Here is a tiny trained network, its code and every weight. The questions are about switching its units off for an input and a class, where a switched-off unit gives its printed mean instead of its output.

import numpy as np


def w(rows, s, z=0):
    codes = np.array(rows[::2]) - 128.0
    scale = np.full(codes.shape[1], s)
    scale[-1] = z or s
    return codes * scale


def norm(h):
    return h / np.sqrt((h * h).mean(-1, keepdims=True) + 1e-5)


def f(y):
    return y / 2 * (1 + np.tanh(0.7978845608 * (y + 0.044715 * y**3)))


def log_softmax(a):
    a = a - a.max(-1, keepdims=True)
    return a - np.log(np.exp(a).sum(-1, keepdims=True))


def net(x, mask):
    res = np.array(x, float).reshape(1, 8) / 4 @ E
    u = 0
    for l in range(4):
        y = f(norm(res) @ A[l][:, :-1].T + A[l][:, -1])
        res = res + np.where(mask[u : u + 5], y, B[l][:, -1]) @ B[l][:, :-1]
        u += 5
    return log_softmax(norm(res)[-1] @ U[:, :-1].T + U[:, -1])


A, B = {}, {}
E = w([
[93,111,91,208,98,107,96],'x0',
[219,92,173,156,181,122,118],'x1',
[67,106,108,4,166,211,60],'x2',
[71,19,116,109,106,166,162],'x3',
[134,134,64,141,78,153,99],'x4',
[124,165,165,105,117,62,122],'x5',
[94,143,79,104,234,179,175],'x6',
[214,107,60,52,102,76,136],'x7',
],0.0042)
A[0] = w([
[152,131,28,202,46,12,193,113],'L0N1',
[122,226,105,186,140,113,176,80],'L0N2',
[254,144,53,68,149,93,172,128],'L0N3',
[105,123,175,21,65,130,139,3],'L0N4',
[129,33,130,20,209,161,29,83],'L0N5',
],0.0045,0.0041)
B[0] = w([
[239,146,85,156,22,133,134,253],'L0N1',
[77,87,189,253,216,22,102,143],'L0N2',
[105,62,9,136,167,154,149,216],'L0N3',
[104,13,226,123,100,27,162,107],'L0N4',
[249,200,163,192,129,140,180,207],'L0N5',
],0.0043,0.0026)
A[1] = w([
[118,137,107,59,105,169,28,60],'L1N1',
[96,84,152,72,29,91,137,8],'L1N2',
[62,148,147,63,206,237,160,31],'L1N3',
[41,61,2,152,81,192,131,199],'L1N4',
[144,38,202,173,167,171,177,3],'L1N5',
],0.0053,0.0036)
B[1] = w([
[128,179,108,145,154,78,166,137],'L1N1',
[62,88,136,57,65,110,51,129],'L1N2',
[137,118,95,92,85,173,146,175],'L1N3',
[255,125,87,76,149,193,190,253],'L1N4',
[77,204,189,169,191,54,136,132],'L1N5',
],0.0078,0.0035)
A[2] = w([
[130,3,101,152,59,93,56,56],'L2N1',
[59,119,11,104,141,89,190,45],'L2N2',
[146,188,50,76,167,25,69,94],'L2N3',
[171,26,86,148,79,50,138,251],'L2N4',
[200,141,64,103,30,158,28,88],'L2N5',
],0.0052,0.0026)
B[2] = w([
[60,12,254,66,133,140,35,141],'L2N1',
[203,96,210,162,107,104,100,126],'L2N2',
[72,140,169,172,225,140,204,147],'L2N3',
[163,52,165,77,157,192,108,254],'L2N4',
[105,208,201,129,188,88,63,224],'L2N5',
],0.0054,0.0036)
A[3] = w([
[49,147,118,148,80,232,109,129],'L3N1',
[92,107,5,83,122,177,124,1],'L3N2',
[87,195,65,161,190,98,118,120],'L3N3',
[129,2,129,179,200,99,238,148],'L3N4',
[104,129,63,124,106,189,100,127],'L3N5',
],0.0061,0.0056)
B[3] = w([
[192,80,112,73,190,225,226,152],'L3N1',
[52,171,197,159,154,106,213,129],'L3N2',
[34,145,202,170,141,84,152,159],'L3N3',
[43,197,211,109,253,199,165,254],'L3N4',
[180,131,211,131,148,131,203,158],'L3N5',
],0.0063,0.0031)
U = w([
[234,172,73,218,15,31,95,157],'0',
[95,17,194,58,13,60,22,84],'1',
[223,81,77,24,213,237,228,201],'2',
[2,176,87,63,90,35,96,2],'3',
[18,236,197,234,243,74,168,157],'4',
],0.0084,0.0074)

Each question gives the input, the list of numbers given to net, and the class t.
The units are the neurons (one row each of A and B). Each row of codes is followed by its name. A weight is (code - 128) times the scale printed after its matrix; where a second scale follows, it is the last column's (A, B and U).
mask holds one flag per neuron, layer by layer. A switched-off neuron (its flag False) gives its mean, the last column of its row in B, instead of its output. The means were averaged over made-up inputs and are rounded, as every weight is.
A unit's drop is (log p(t) with every unit on - log p(t) with that unit switched off) / (log p(t) with every unit on - log p(t) with every unit switched off).
The circuit of an input: a set's keep is (log p(t) with only the set's units on - log p(t) with every unit switched off) / (log p(t) with every unit on - log p(t) with every unit switched off). Starting from the 12 units with the biggest drops (on a tie, the unit counted first), units are removed one at a time, each time the one whose removal leaves the highest keep (on an exact tie, the one counted first), for as long as the keep stays at least 0.8.
units of the circuit, in order: the units of the circuit, biggest drop first
k most important neurons: the k neurons with the biggest drops, biggest first
k most important neurons of layer l: the k neurons of layer l with the biggest drops, biggest first
drop of u: that unit's drop, to one decimal
input [-4,-7,-5,2,3,6,-7,6], class 1: units of the circuit, in order -> [L2N1 L1N2]
input [1,0,-7,-3,-1,-1,4,2], class 4: units of the circuit, in order -> [L1N4]
input [-6,4,-2,5,-8,3,-5,-1], class 4: 2 most important neurons of layer 1 -> [L1N5 L1N4]
input [-5,5,8,-1,-1,6,-6,-5], class 0: units of the circuit, in order -> [L0N5 L3N4 L2N4 L3N1]
input [2,2,6,1,-7,8,-4,-6], class 1: 4 most important neurons -> [L3N4 L2N5 L2N3 L0N2]
input [5,8,0,-3,7,-8,-6,0], class 1: units of the circuit, in order -> [L2N1 L0N5]
input [-7,-4,-1,-7,-6,-4,1,2], class 4: 2 most important neurons -> [L1N4 L2N4]
input [-8,5,4,3,-4,-2,-4,-7], class 4: 4 most important neurons -> [L1N5 L1N4 L0N5 L2N4]
input [-4,-6,8,-2,-5,6,-1,3], class 1: 2 most important neurons -> [L0N4 L1N4]
input [3,6,0,-6,-1,3,2,3], class 4: 2 most important neurons -> [L1N4 L2N3]
input [-2,-4,-1,0,-1,5,4,1], class 4: 2 most important neurons -> [L3N4 L0N2]
input [-4,1,5,-5,2,6,-3,6], class 4: 2 most important neurons -> [L2N3 L1N4]
input [7,8,3,4,-1,4,5,3], class 4: 2 most important neurons -> [L0N5 L1N4]
input [-5,4,6,4,6,2,-8,4], class 1: most important neuron -> [L1N4]
input [5,6,7,-4,-5,-1,1,2], class 4: 4 most important neurons -> [L1N4 L2N4 L3N1 L3N3]
input [-1,-6,3,-3,7,0,-8,-8], class 2: 2 most important neurons of layer 2 -> [L2N3 L2N2]
input [8,7,-2,2,1,4,7,-1], class 4: drop of L2N5 -> 0.0
input [-5,6,3,-3,1,7,-5,-3], class 0: drop of L3N3 -> 0.1
input [2,-3,-1,1,2,0,-8,-4], class 1: drop of L2N1 -> 0.2
input [2,0,0,-8,-5,-6,8,0], class 4: most important neuron of layer 2 -> [L2N4]
